[128 = 0]

q336q298: [156  97 149 126 125 118 131 128 111 133 133 116 121 119  79 125 125 119
 134 148 121]
q767q43: [130   7 166 121 137 121 109 169  85  42 118  84 100 140 119 112 164 112
 125 195 126]
q336q298: [170  87 168  91 103 129 119 104 121 120 140  94 134  90  37 126 128 100
 138 138 120]
q767q43: [132  75 236  61 158 110  57 130  79 152 166  84 162 125 140 122 134 120
 143 194 189]
q336q298: [150  90 158  92 178 170  84  79 121 113  89 120 139 144 133 123 137 126
 129 171 132]
q727q933: [141 153  65 132 118 189 139  65 118  84 109 158 124 114 150 134 131 116
 108 112 131]
q336q298: [ 60 110 187  90 167 170  57  99  92 104 131  71 136 144 140 127 108  86
 108 159 153]
q727q933: [ 92 104 147 141 111  88 141 129 151 125 115 157 130 153 102  99  76 153
 134  70  79]
q727q933: [162  69 125 133 159 183 140 159 145  88 173 130 101 101 164 124 195  95
 139 194 109]
q727q933: [ 87 144 149 173 144 137 121 164  79 136 126 122 111 179 124 136 136 118
 103 178  93]
q383q48: [105 175  63 142 100 116 124 148  95 117 102 131 144 151 119 119 100 137
 116  75 158]
q981q982: [100 138 133 153 113 158 148  97 104 122 157 212 138 156 152  91 117 138
 115 108  75]
q981q982: [141 129 184  91 107 159 111  93 152 113 182 135 163 110 130 115 111 106
 130 118  92]
q336q298: [175  79 136  74 124 113 104 115 103 117 107 129 160 124 110  94 146 148
 148 127 179]
q383q48: [170  92 152  92 101 123 115 106 103 128 173 165 160  91 107 116 112 132
 152 119 143]
q981q982: [146 166 109 111  71 144 161  86 166  93 137 158 143 102 173 131 169 141
 114  94 114]
q336q298: [156 142 113 118  84 111 157 134 121 120 142 125 138 118 119 104 155 130
 124 110 145]
q727q933: [138 109 164 141  97  54 160 113 119 117  69  74 100 155  80 122 113 146
 104 131 116]
q767q43: [138 119 113 188 138 100 163 186 107 128 152 133  97 151 159 126 113 129
 123 158 115]
q336q298: [ 58 211 127 114 127 119 150  99 126 169 157  48 108 112 174 115 131  89
  93 105 217]
q981q982: [146 106  97 175 110 155 165 142  78  98 155 203 124 160 122  77 129 128
 121 129  77]
q727q933: [101 175 127 129 104 142 115 156 145 108 114 106 147 155 119 133 147 122
 111 114  93]
q727q933: [147  38 126 115 159 150 142  99 178 114 180 181 109  65 149 112  99 119
 170 108 118]
q383q48: [111 166  75 139 144 125 127  88  99 109  57  96 114 161 165 129  99 136
  94 114 184]
q727q933: [104 112 111 128 179 166 114 105 129 128 102 150 109 127 179 144 162 136
 129 159 146]
q981q982: [ 82 160 104 144 176  93 107 131 119 179  67  77 116 167  92 125  48 130
 124  94 170]
q383q48: [107 113 194 149  72  96 156 135  77 154 180 178 122 120  87 133 160 140
 123 153  80]
q383q48: [198  76 161 124 105 130 143 139 116 109 168 144 128 101 103 130 162 121
 141 177  97]
q336q298: [153  67  94 150 162 138 159  91 145 120  85 147  89 127  70  98  90 125
 141 110  99]
q981q982: [113 101 200 132 107 128  90 126 105 125 154 187 152 131 108 169 110 147
 136 152  54]
q981q982: [151 162 121 122 105 130 128  90 176 129 148 114 135  79 106 170  59 108
 133  85 112]
q336q298: [149 122 136 131 136 162 118 111 113 121 101 129 126 139  84 138 152 119
 121 164  92]
q727q933: [ 91 168 144 139 143 124  99 148  95 175 138 123 138 144 120 151 111 125
 125 142 139]
q981q982: [143 102 172 114 145 104 139 113 132 163 136 110 124 133 100  91 113 125
 137 133 133]
q767q43: [131 132 114 103 101 161 128  73  82 128 117 192 155 131 103  93 162 143
 124 108 135]
q383q48: [129 112 182 114 153 124 129 126 184 146 162  85 111  96 139 147 127 105
 138 153 116]
q383q48: [109 171  91 162 120 132 151 183 162 115  89 110 117 169 124 125 174 133
 112 121  84]
q981q982: [153 119 125 102  88 164 129 177 190  63 177 165 171 121 179 103 193 132
 143 109  73]
q336q298: [117 152  60 173 115 134 159 137 120 115 103 153 103 132 125 142 132 134
 116 110 117]
q767q43: [165 181 108 110 108 116 142 101 142 152  84 105 148 141  89 110 130 139
 120  97 143]
q727q933: [123 119  80 161 122 154 152 167  92 109 154 202 140 170 144  58 138 135
 130 105 103]
q336q298: [155 111 170  86 112 149  88  98 176  98 156 110 148  66 124 191 109 110
 143 134 106]
q383q48: [158  69 233  92  78  71  89  97  50 131 154 161 172 126  81 132  86 159
 138 148 122]
q767q43: [136 111 116 157  93  79 165 136 111 120  88 143 111 150  84 114 125 158
 121 109 104]
q767q43: [185  77 180  50  83 129 104  75 160  97 173 137 164  44 119 152 137 127
 156 119 138]
q727q933: [194 152 115  60  88  90 120 222 167 149 176 103 204 116 130  70 186 143
 170  85 190]
q767q43: [ 95 125 209 105 118 103  96 164 153 121 153  67 146 144 120 130 112 112
 124 133 100]
q767q43: [135 180  99 205 136  67 188 170 152 191 112  86  72 133  91 165  89 125
 120 131 113]
q767q43: [138  27 155  97 122 179 102 148 138  17 177 111 123  90 157 126 168  87
 135 168 106]
q727q933: [159 135  88  93 134 130 125  77 132 149 109 139 133  77 144 150 140 143
 144 114 204]
q383q48: [205 155  72 118 129 105 161 141 182 112 149  93 135 106 213 112 103 128
 136  99 193]
q981q982: [164  83 129 150 179 152 137 140 129 124 158 131 107 133 143 105 100 103
 139 164 114]
q767q43: [151 144 140  77 153 131  96 111  97 167 109  97 164 147 114  87 143 129
 133 137 198]
q336q298: [116 134 148 110  95 120 109 160 100 124 142 128 159 142 100 111 152 130
 128 122 126]
q767q43: [ 90 175 146 186 114 109 152 168  98 139 121 116 115 198 115 114 122 127
  92 143  73]
q383q48: [220  92 147  78 101 123 139 125 157 115 158 122 160  96 100  91 153 125
 154 124 132]
q981q982: [128 117 156 135 135 125 108 127 155 122 127 156 134 126 153 172 108 148
 137 140  85]
q727q933: [123 154 133 108 127 132 109 162 140 136 148 102 155 136 129 113 134 116
 133 117 140]
q981q982: [165  80 134 124 138 146 129 150  65  95 130 109 123 154 124  84 181 112
 118 191 149]
q383q48: [158 128 139 125 101  77 148 158 116 139 149 100 136 131 110 100 113 130
 131 116 152]
q336q298: [ 88 121 115 139 145 100 129 139  86 126 142  99 106 132 184 120  99 121
 116 130 202]
q383q48: [ 96 127 164 155 150 113 137  95 109 143 120 143  99 145 185 154 122 146
 108 168 124]
q767q43: [106 133 163 109 127 156  89 109 149  83 125 129 151 140 181 154 125 131
 115 137  96]
q981q982: [150 156 122 122 109 103 157  95 218 134 117 139 128  98 162 156 111 155
 136  82 107]
q383q48: [151 128 123 115 138 156 152 109 173 121 113 113 116 120 129 111 181 119
 126 138 114]
[184 154 170  72  83 104 132 109 162 149 173  90 157  68 126 148 156 121
 138 128 163]	q336q298
[ 98 166 140 171  74 108 145 105 103  94 104 157 145 203  98  94  41 143
  89  68  41]	q727q933
[ 98 121 141 145 170  91 117 155 106 166  86  81 103 162 107 132 115 133
 124 154 156]	q767q43
[ 98 123 155 110 141 125  98 126 107 136 111 123 145 156 128 113 129 138
 125 131 139]	q767q43
[135 136 197 124 131 123 136 122 159 202 146 100 121 113   7 131 126 101
 141 141  67]	q336q298
[128  80 118 141 141 136 125 132 107  93 113 148 122 152 124 101 109 131
 129 128 111]	q336q298
[169 117 108 153 114 119 152 151  96 107 118 134 119 147 126 117 151 136
 119 156 122]	q383q48
[135 125 150 111 117 111 135 122 133 141 124 132 141 138 114 100 141 141
 131 117 126]	q383q48
[166  91 113 148 110  71 149 180  75 130 138 148 126 140 130 107 132 156
 140 141 161]	q336q298
[ 96 134 121 177 138  80 151 200  81 148  73  80 100 212  71  83 141 134
 105 145 121]	q383q48
[100 113 114 152 172 147 118 135  80 129 111 135 101 149 168 138 155 129
 117 181 155]	q981q982
[122 157  96 117  94  94 140 153 120 151 120  98 136 117  71 112 132 125
 132  82 168]	q727q933
[150  95 140 136 141 139 144 169 121  89 144 103 122 168 151  71 158 110
 118 162 112]	q727q933
[148 145  99 101 150 161 162  77 193 137 149  95 106  73 167 115 147  96
 131 111 174]	q383q48
[126  99 140 106 156 110 121 148 143 147 140 121 137 132 145  91 124 134
 149 118 159]	q727q933
[136 104 183 106  98 112 107 144 112 117 133 138 161 150  93 110 141 143
 132 134  93]	q981q982
[ 89 110  89 150 204 136 113 197 164 140 153 104 102 124 188 131 100 107
 152 129 163]	q767q43
[113 116 154 142 114 158 129 133  77 121 203 190 138 126 160 115 144 118
 125 155 105]	q767q43
[ 45 170 127 159 140 130 111 117 107 146  62 113 101 158 107 180 136 136
  98 141 111]	q727q933
[119  99 101 111 141 162 116 155 152  90 161 140 140 116 165  99 136 112
 145 106 137]	q767q43
[115 137 127 167 130 128 143 195 144 114  87  89 104 176  85 131 179 122
 111 161  63]	q383q48
[100  97 135 133 169 155 119 141  67 146 151 119  97 116 141 131 183 103
 126 199 176]	q981q982
[ 83 117  79 154 150 106 145 151  76 173 106 170 109 148 111  94 141 152
 138 110 173]	q727q933
[148  99 130 136 121 112 125 157 119 120 130 158 139 138 119 123 126 148
 143 131 108]	q336q298
[ 81 147  92 148 125 154 133 178 123 109 112 124 122 163 117 104 176 118
 115 120 106]	q727q933

q96_q780: [ 70  49 101 159 124 124  60 155 138 122 131 155 129 152  79 142 163 167
 124 149 106]
q42_q976: [183 158 121 104 154 127 195 135 113 101  66 136 138 106 121 114  73 131
 161  60 112]
q664_q247: [119 138 132 115 162 174 158 164 151  98 104 127 135 117  77 144 157 114
 105 137 143]
q96_q780: [154 104 100 145 108 142 147 104 128 117 103 103 158 104 149 132 116 134
 155 127 159]
q42_q976: [138 165 144 103 114 177 106 154 162 119 142 149 121 151  99 116 189 151
  91 149 151]
q604_q119: [138 130 115 121 115 113 102 111 111 156 139 146 157 145 145 115 136 159
 139 105 120]
q604_q119: [185 177 137 140 133 159 162 124 141 160 128 149  91 148 139 106 136 138
 107 143 180]
q664_q247: [107 121 170 129  36 104  69 107 146 101 173  95  76 123 186 113 122 111
 124 174 106]
q604_q119: [164 141 153  85  91 121  63 158 156  85 157 138  62 158 148 102 151 159
 120 145 139]
q96_q780: [142 143 137 119 112 125 133 121 131 116 132 115 119 120 144 122 114 120
 133 127 131]
q96_q780: [ 94 127 170 172  30 177 120 107 154 120 104 134 119 116 140 104 159 129
 103 167  89]
q604_q119: [118  96 108 117 140 143 104 166 161  77 137 109 110 126  84 150 144 131
 125 156 162]
q96_q780: [198 216 177  68 164  95 134 135 125 145 187 125  46 156 192 106 117 100
 106 136 170]
q42_q976: [125 130 111 106 117 154  99 151 154 102 137 132 146 137  82 132 159 154
 120 130 144]
q42_q976: [112 108 138 128 168 139 158 147 121 109  90 125 132 110 122 143 136 104
 125 127 114]
q604_q119: [142 151 152 120  83 162 130 131 167  87 138  97  95 113 136 123 138 109
 112 168 159]
q96_q780: [130 148 103 123  93 105 124 114 151 106 176  83 118 113 101 138  67 114
 146 131 154]
q664_q247: [141 191 137 135  88 116 145 101 150 141 185  98  87 125 125 120  75 101
 119 147 155]
q604_q119: [104 123 126 156 117 128 149 104 115 149 115 126 155 114 128 131 114 117
 132 121 103]
q96_q780: [146 135 119 134  92 183 114 131 151 129 112 151 153 141 110 113 180 171
 114 138 151]
q42_q976: [ 73  29  86 195 101 127 135 125 139  83  85  96 139  87  87 158  85 119
 162 144 108]
q664_q247: [129 139 120 123 156 109 128 139 115 149 128 159 125 148 102 122 114 145
 130  97 107]
q42_q976: [184 163 118 160 124 136 165 117 135 159 120 153  83 146 124 104  92 148
 129 123 163]
q604_q119: [152 164 163 129 122 116 136 102 104 176 133 151 113 144 190 101 134 126
 118 122 114]
q604_q119: [127 139 150 128  93 119 125 132 135 105 118 134  95 125 127 111 101 129
 132 118  91]
q664_q247: [115  98 138 155  77 135 129 109 138 101 112  97 119 100 156 129 116 110
 138 155 121]
q42_q976: [ 86 102 150  97 144 105 121 129 101 103 115 103 167 100 158 146 137  94
 139 114  76]
q664_q247: [111 104 116 106 216 130 115 178 100 148  90 198 161 163  80 133 180 169
 118  83  89]
q664_q247: [155 120 124  98 191 123 149 165  98 116  58 180 145 138 112 117 131 161
 147  58  84]
q96_q780: [120 130 151 112 158 155  88 170 129 150 121 196 118 177 109 113 213 169
  87 133 111]
q604_q119: [114 122 105 169  77 150 130  96 136 151 125 129 165 122 110 124 125 147
 132 132 130]
q42_q976: [126 110 133 125 151  71  98 136 101 147 139 156  93 154 147 119 106 142
 140 107  92]
q42_q976: [134 136 154 104 170 147 181 151 116  95  67 129 139 101 129 132 131 102
 129 101  99]
q96_q780: [ 65  88  98 156 117 123 148 119 120 109  97 110 187  90  72 153  89 115
 153 100  75]
q604_q119: [ 84  95 152 149  96 109  93 123 122 129 132 135 109 131 146 123 135 124
 123 146  79]
q664_q247: [128 152 121 164 103 162 168  87 149 153 157  80 140 104 138 143 124  88
 112 179 194]
q664_q247: [129 100 125 138  87  78 111 125 118  96 107 134  95 122 132 110  57 146
 170  90  67]
q664_q247: [138  96 111 103 160 112 113 159 113 100  90 155 141 135 110 127 127 161
 152  83  98]
q42_q976: [109 111 154 165 140 174 186 134 137 112  73 118 116  97 128 139 142  88
 110 159 125]
q96_q780: [115 195 179  71 184 118 194 143  90 124  85 145 162 105 122 122 109  86
 123  53  41]
[143 105  83 140 211 118 183 136 111 136 106 115 145 114 102 159  93 111
 149 110 167]	q42_q976
[ 96 111 135 155  84 130 129 113 135 113 119 111 130 107 125 130 109 114
 133 138  99]	q96_q780
[179 193 167  67 216 140 153 159 101 163 113 181 124 162 155 109 183 135
  98  95 131]	q96_q780
[ 83  94 137 147 129 156 126 150 142 105 103 130 130 118  96 142 157 119
 111 151 107]	q664_q247
[121 108 138 124 176 115 164 140 104 114  86 127 130 109 137 139 111 103
 140 107  99]	q42_q976
[148 132 104 171  30 147 111 107 165 117 130 134 106 133  99 101  94 173
 141 135 139]	q42_q976
[ 81  45 134 160 106 126  92 130 115 113  87 139 141 120 150 132 159 140
 137 141  77]	q664_q247
[ 98  90 119 156 168 125 119 119 108 176 137 136 150 139 145 147 167 121
 114 154 141]	q604_q119
[ 92 108 135 167  77 107 127 101 137 117 146  90 101 104 139 135  82  95
 136 158 111]	q96_q780
[130 149 173 126  72 174 122 111 165 106 158  77 102 109 183 129 176  86
  93 209 179]	q604_q119
[ 71 114 115 160  63 130 113 116 154 106 144 105 137 108  74 138  95 122
 132 141  98]	q96_q780
[147 141  95 144 129 118 106 112 136 175 185 131 119 158 120 129 125 149
 122 148 187]	q42_q976
[137 152 145 104 128 130 127 137 129 120 128 135 122 132 131 119 134 129
 122 117 116]	q96_q780
[105 127 117 166  66 125 127  99 153 122 161  89 113 109 114 134  85 109
 132 160 140]	q96_q780
[137 116 131 147 132 131 100 139 134 153 139 161  88 163 133 117 156 154
 111 153 145]	q604_q119
[119  64  75 136  75 133  39 149 167  87 153 128 127 149  81 134 150 192
 143 152 158]	q96_q780
[143 193 202 112 135 174 120 150 133 171 127 194  85 175 154  90 217 141
  61 152 115]	q96_q780
[174 147  65 148  80  98 106  87 136 164 184 121 133 148 116 115  68 173
 160 113 182]	q42_q976
[124  97 104 105 114 121  68 151 145  94 148 126 133 141 105 134 148 161
 138 131 138]	q604_q119

q734_q233: [ 65 104 185 157  98 142 155 123 101  76  56  69 127 103 125 129 153 200
 148 125 129]
q783_q130: [151  80  76  77 198 142 145 118 176 218 179 168 123 170 143  95  96 101
 164 117 125]
q180_q795: [130 130 105 140 124 140 107  73 159 144 167 182 134 138 153 149 109 148
  81 127 139]
q180_q795: [139 124 132 145 127 121 117 125 121 137 145 132 135 121 127 122 125 102
 120 135 126]
q734_q233: [117 131 127 160 111 153 119 111 109 125 113 159 144 103 156 135 124 200
  84 112 149]
q783_q130: [163 195 109 106  81 130  91 172 129 122 135 117 150 144  97 186 119  79
 108 143 116]
q783_q130: [113 100 139 145 135 133 121  96 120 141 126 152 175 108 187 115  86 202
 155 120 115]
q488_q899: [110 108 133 155 106 140 105  59 176 134 159 170 138 127 143 160 118 140
  80 136 138]
q180_q795: [207 136 129 152 120 142 139 191  35 187 123 102 110  93 111  96 111 120
  96 103 109]
q783_q130: [124 131 148 132 130 115 151 138 103  97  97 109  98 108 125 110 145 155
 132 116 125]
q734_q233: [ 88 115 151 168 103 130  94 108 141 112 137 123 179 127 127 146 138  94
 128 162 143]
q180_q795: [ 87  97 146 120 140 128 144 110 165 103 102 139 121 117 136 125 149 160
 144 122 143]
q783_q130: [111 115  91 112 153 154 144 100 180 140 141 175  80 152 114 133 162 133
  75 113 175]
q180_q795: [118  94 142  87 118 109  93 104 249 140 162 160 165 138 116 180 117  46
 162 158 112]
q346_q329: [111 111 135 166 125 150 137 111  96 134 118 123 124 118 137 112 135 167
 101 120 145]
q488_q899: [110 163 137 131 141  96 177 103  92  47 101  90  34 138 114 102 168 167
 114 115 129]
q783_q130: [122 123  99  87 122 162 120 138 183 163 132 143 146 160 114 168 120 119
 130 128 136]
q346_q329: [101 116 148 124 117 137 161 119 124 109 102  71  88 146  98 133 146 139
 137 128 119]
q488_q899: [ 84  46 185 136 137 116 160  69 194 112 114 125  85 104 119 120 154 133
 138 126 125]
q180_q795: [194 149 108 180 105 138  86 119  87 182 186 170 145 109 137 132  97  98
  45 128 130]
q346_q329: [149 128 115 152 155 118 152  82 107 124 147 169  62 112 149  92 135 173
  69 100 142]
q488_q899: [137 104 143 135 115 156 120 197  83 179 104  80 191 116 117 119 109 107
 175 135 113]
q180_q795: [173 176 102 143 128 130 108 167  67 131 121 173 153  92 165 114 112 177
  95 104 140]
q783_q130: [142 104 113 128 166 103 135  63 174 141 183 183  81 134 142 107 127 106
 100 123 133]
q734_q233: [114 119 100  99 131 172 141 118 168 146 105 176 119 129 144 152 127 212
  96  94 154]
q180_q795: [ 89  96 132 166 159 127 150  64 120 111 133 151 102 124 161  88 142 184
 110 119 153]
q346_q329: [ 92  94 157 104  74 151  95 124 218 148 131  93 186 156  88 208 118  59
 163 168 108]
q734_q233: [107  66 135 110 195 103 175  86 176 128 140 146  61 132 128  75 157 115
 151 117 139]
q488_q899: [130  55 129 129 190 144 184 136 114 179 116 127  75 114 122  56 150 140
 137  97 147]
q346_q329: [137 173 140 132 121  67 104 104 142  60 151 146 119 119 136 137 135  89
 125 148 116]
q783_q130: [143 119 137  92 112 130 113 189 137 172 134  58 177 160  84 149 105  26
 205 162  87]
q734_q233: [168 134 137 106 152  75 135 126 145 112 148 146  91 110 130 108 125  91
 143 123 103]
q346_q329: [182 180  91 123 168  90 153 116  75 111 158 148  53 136 143  81 123 144
  97 105 120]
q783_q130: [151 127 110 126 166 113 145 112 113 135 144 161  97 120 154  90 121 154
 119 108 130]
q488_q899: [131 169 142 145  96 113 138 104  93  81 122  89  86 135 115 142 129 149
 100 130 107]
q346_q329: [144 114 152 170 174  86 174 129  69  93 120 120  36  87 112  44 186 107
  99 111 149]
q488_q899: [175 153 107 102 146 132 165 173  71 143 104 111  80 123 124  99 120 171
 125  91 114]
q734_q233: [ 93  91 137 109 134 140 146 106 168 136 121 109 123 150 121 135 129 134
 158 132 123]
q346_q329: [129 119  89 147 126 200 128 140  72 202 124 130 171 145 157 121  90 207
 109 108 142]
q180_q795: [122 191  88 131 111 137 106 110 111 105 147 137 141 167 140 155 117 150
  99 137 138]
q488_q899: [ 77  68 157 195 156 135 187  49  97 111 127  95  36 132 113  68 178 156
  84 121 158]
q346_q329: [157 152  88 178 122 153  96  97  75 172 178 169 161 136 169 121  87 160
  68 126 139]
q488_q899: [124 114 129 122 125 146 133 123 141 138 112 147 131 115 141 137 121 174
 119 111 132]
q488_q899: [ 95 126 107 126 137 145 101 131 158 128 127 172 185 132 153 139 134 140
 135 136 164]
q734_q233: [116 128 123 151 114 141 102 117 131 138 144 139 164 134 134 142 123 115
 114 143 140]
q346_q329: [ 59  79 198 176  99 126 127 108 150  77  85 105 142  88 114 135 176 127
 130 146 150]
q180_q795: [144 127 133 189 117 149 136 126  57 142 124 124 105 101 126 102 140 155
  62 113 148]
q783_q130: [149 106 121 114 150 119 122 127 134 171 159 130 154 139 144 111  91 101
 171 135 101]
q734_q233: [132 130 114  92 128 153 154 140 132 143 101 119 107 138 127 139 116 185
 133 102 119]
q734_q233: [ 97 135 147 215 107 140 106 127  57 100 115 124 163  98 139 107 158 142
  85 141 170]
[123 121 124 138 123 144 126 120 123 141 128 132 137 129 135 131 121 147
 117 125 133]	q346_q329
[151 153 108 130 138 125 111 164  90 142 136 132 162 128 141 112 115 114
 142 132 129]	q346_q329
[170 115 129 119 140 125 150 150  91 174 143  80 102 141 106 102 106  91
 151 126  91]	q180_q795
[112 107 168 111 139  86 156 113 176  73 108 121  65 106 101 122 173  99
 138 127 126]	q346_q329
[152 191  53  83 161 123 110 130 158 117 151 223 125 145 165 138 124 163
  95 106 161]	q488_q899
[150 122 102 137 168 124 140 117 114 150 154 163  98 127 140  88 133 126
 103 114 146]	q734_q233
[147 149 103 113 153 123 148 141 105 125 126 135  93 134 130 105 135 145
 119 110 135]	q488_q899
[ 63 103 166 137 110 124 129  81 181  72  99 132 132 115 136 154 151 166
 134 136 140]	q488_q899
[ 69  84 148 151 115 165 151  77 169 109  93 150  96 112 127 144 166 202
  76 109 170]	q180_q795
[183 128 104 169 172 124 158 104  36 166 157 152  78 109 170  51 101 190
  85  91 124]	q734_q233
[183 165 112 135 113 145 136 181  47 159 122  91 114 128 110 118 112 130
 105 113 112]	q180_q795
[103 136 163 222 123 102 106 117  54  70 118 140 156  72 159  84 161 141
  98 141 163]	q346_q329
[109  80 143 117 153 118 154  86 177 130 134 138  90 128 127 115 138 128
 138 122 127]	q783_q130
[ 45 103 128 177 109 165  99  42 180 103 134 188 169 131 166 161 144 194
  75 139 185]	q488_q899
[138 140 136 139 156 103 159 161  66 101 108  94  85 116 115  74 158 117
 141 120 132]	q346_q329
[208 167 153 138  57 131 128 143  60 156 131  59 102 117 101 165  70 137
  95 118  50]	q488_q899
[134 130 123  99 143 119 143 137 155 114 113 153  98 116 125 127 145 141
 124 110 137]	q734_q233
[103 119 178 167 106 105 122 102 123  73 101 136 135  77 148 128 142 166
 118 128 129]	q734_q233
[ 97 109 142 122 155 123 167 142 130  92  86 118  81 114 111  97 182 142
 134 114 158]	q734_q233
[177 156 116 111 129 109 124 146 108 141 147 124 120 130 128 126 102 107
 134 125  98]	q734_q233
